Below is a small trained network, with its code and all its weights. Each question gives an input and a class and asks what happens when units are switched off, that is, made to give their printed mean instead of their output.

import numpy as np


def w(rows, s, z=0):
    codes = np.array(rows[::2]) - 128.0
    scale = np.full(codes.shape[1], s)
    scale[-1] = z or s
    return codes * scale


def f(y):
    return np.maximum(y, 0)


def log_softmax(a):
    a = a - a.max(-1, keepdims=True)
    return a - np.log(np.exp(a).sum(-1, keepdims=True))


def net(x, mask):
    res = np.array(x, float).reshape(1, 4) / 4 @ E
    y = f(res @ A[0][:, :-1].T + A[0][:, -1])
    res = res + np.where(mask, y, B[0][:, -1]) @ B[0][:, :-1]
    return log_softmax(res[-1] @ U[:, :-1].T + U[:, -1])


A, B = {}, {}
E = w([
[113,117,3,154],'x0',
[122,31,134,134],'x1',
[140,125,120,119],'x2',
[164,136,156,216],'x3',
],0.015)
A[0] = w([
[212,132,116,149,67],'neuron 0',
[126,246,77,150,130],'neuron 1',
[126,34,114,152,16],'neuron 2',
[131,28,143,136,8],'neuron 3',
[145,106,58,184,94],'neuron 4',
[129,92,27,198,68],'neuron 5',
[119,135,136,249,61],'neuron 6',
[91,122,88,61,47],'neuron 7',
[81,135,9,96,89],'neuron 8',
[179,141,219,65,95],'neuron 9',
[167,48,171,110,171],'neuron 10',
[216,120,127,204,135],'neuron 11',
[217,123,66,165,112],'neuron 12',
[49,44,133,161,111],'neuron 13',
[101,203,141,116,65],'neuron 14',
[162,114,165,219,1],'neuron 15',
[57,118,166,31,99],'neuron 16',
[142,121,196,88,35],'neuron 17',
[232,120,150,157,65],'neuron 18',
[142,184,116,121,63],'neuron 19',
[163,211,127,118,58],'neuron 20',
[69,130,82,163,5],'neuron 21',
],0.012,0.0084)
B[0] = w([
[88,88,55,65,146],'neuron 0',
[190,54,193,45,224],'neuron 1',
[224,64,161,56,172],'neuron 2',
[179,16,115,74,167],'neuron 3',
[114,90,218,136,202],'neuron 4',
[89,135,191,139,231],'neuron 5',
[27,118,33,58,185],'neuron 6',
[62,139,39,95,177],'neuron 7',
[90,93,205,195,249],'neuron 8',
[42,58,214,153,226],'neuron 9',
[186,181,146,110,210],'neuron 10',
[77,169,25,104,201],'neuron 11',
[109,126,216,127,188],'neuron 12',
[223,131,137,23,198],'neuron 13',
[222,3,120,74,168],'neuron 14',
[77,72,63,71,168],'neuron 15',
[37,177,7,87,206],'neuron 16',
[63,15,209,181,175],'neuron 17',
[30,91,43,125,166],'neuron 18',
[136,29,115,25,153],'neuron 19',
[195,28,141,27,175],'neuron 20',
[72,49,212,164,151],'neuron 21',
],0.0067,0.012)
U = w([
[48,77,226,136,61],'0',
[196,65,144,35,80],'1',
[16,114,31,76,76],'2',
[113,119,152,109,249],'3',
[147,183,160,157,229],'4',
[158,209,110,210,91],'5',
[243,254,84,227,94],'6',
],0.0099,0.019)

Each question gives the input, the list of numbers given to net, and the class t.
The units are the neurons (one row each of A and B). Each row of codes is followed by its name. A weight is (code - 128) times the scale printed after its matrix; where a second scale follows, it is the last column's (A, B and U).
mask holds one flag per neuron, in row order. A switched-off neuron (its flag False) gives its mean, the last column of its row in B, instead of its output. The means were averaged over made-up inputs and are rounded, as every weight is.
A unit's drop is (log p(t) with every unit on - log p(t) with that unit switched off) / (log p(t) with every unit on - log p(t) with every unit switched off).
The circuit of an input: a set's keep is (log p(t) with only the set's units on - log p(t) with every unit switched off) / (log p(t) with every unit on - log p(t) with every unit switched off). Starting from the 12 units with the biggest drops (on a tie, the unit counted first), units are removed one at a time, each time the one whose removal leaves the highest keep (on an exact tie, the one counted first), for as long as the keep stays at least 0.8.
units of the circuit, in order: the units of the circuit, biggest drop first
unit that matters most: the unit with the biggest drop
k most important neurons: the k neurons with the biggest drops, biggest first
drop when u is switched off: that unit's drop, to one decimal
input [0,2,0,-4], class 2: 2 most important neurons -> [neuron 16; neuron 1]
input [6,-1,6,-4], class 0: unit that matters most -> neuron 8
input [1,-2,-1,4], class 2: units of the circuit, in order -> [neuron 6; neuron 11]
input [6,6,-5,7], class 2: 4 most important neurons -> [neuron 6; neuron 11; neuron 15; neuron 1]
input [3,2,2,5], class 2: units of the circuit, in order -> [neuron 6; neuron 11]
input [-6,-8,1,-3], class 1: 2 most important neurons -> [neuron 14; neuron 20]
input [6,8,6,-5], class 1: 3 most important neurons -> [neuron 13; neuron 2; neuron 3]
input [7,7,-3,3], class 0: 3 most important neurons -> [neuron 5; neuron 4; neuron 8]
input [3,6,-6,-5], class 1: 2 most important neurons -> [neuron 13; neuron 2]
input [8,6,2,-3], class 0: 2 most important neurons -> [neuron 8; neuron 5]
input [7,8,-1,1], class 1: 4 most important neurons -> [neuron 13; neuron 2; neuron 3; neuron 9]
input [5,-6,0,5], class 1: 4 most important neurons -> [neuron 1; neuron 20; neuron 9; neuron 19]
input [6,-7,-3,5], class 1: 4 most important neurons -> [neuron 1; neuron 20; neuron 9; neuron 19]
input [4,-4,-4,2], class 0: unit that matters most -> neuron 13
input [5,-5,0,7], class 2: 3 most important neurons -> [neuron 6; neuron 11; neuron 0]
input [7,5,3,0], class 0: drop when neuron 5 is switched off -> 0.1
input [6,-2,2,0], class 0: drop when neuron 8 is switched off -> 0.1
input [-2,-1,6,8], class 2: drop when neuron 13 is switched off -> 0.0
input [7,-5,2,5], class 0: drop when neuron 5 is switched off -> 0.1
input [7,6,5,-5], class 0: units of the circuit, in order -> [neuron 8]
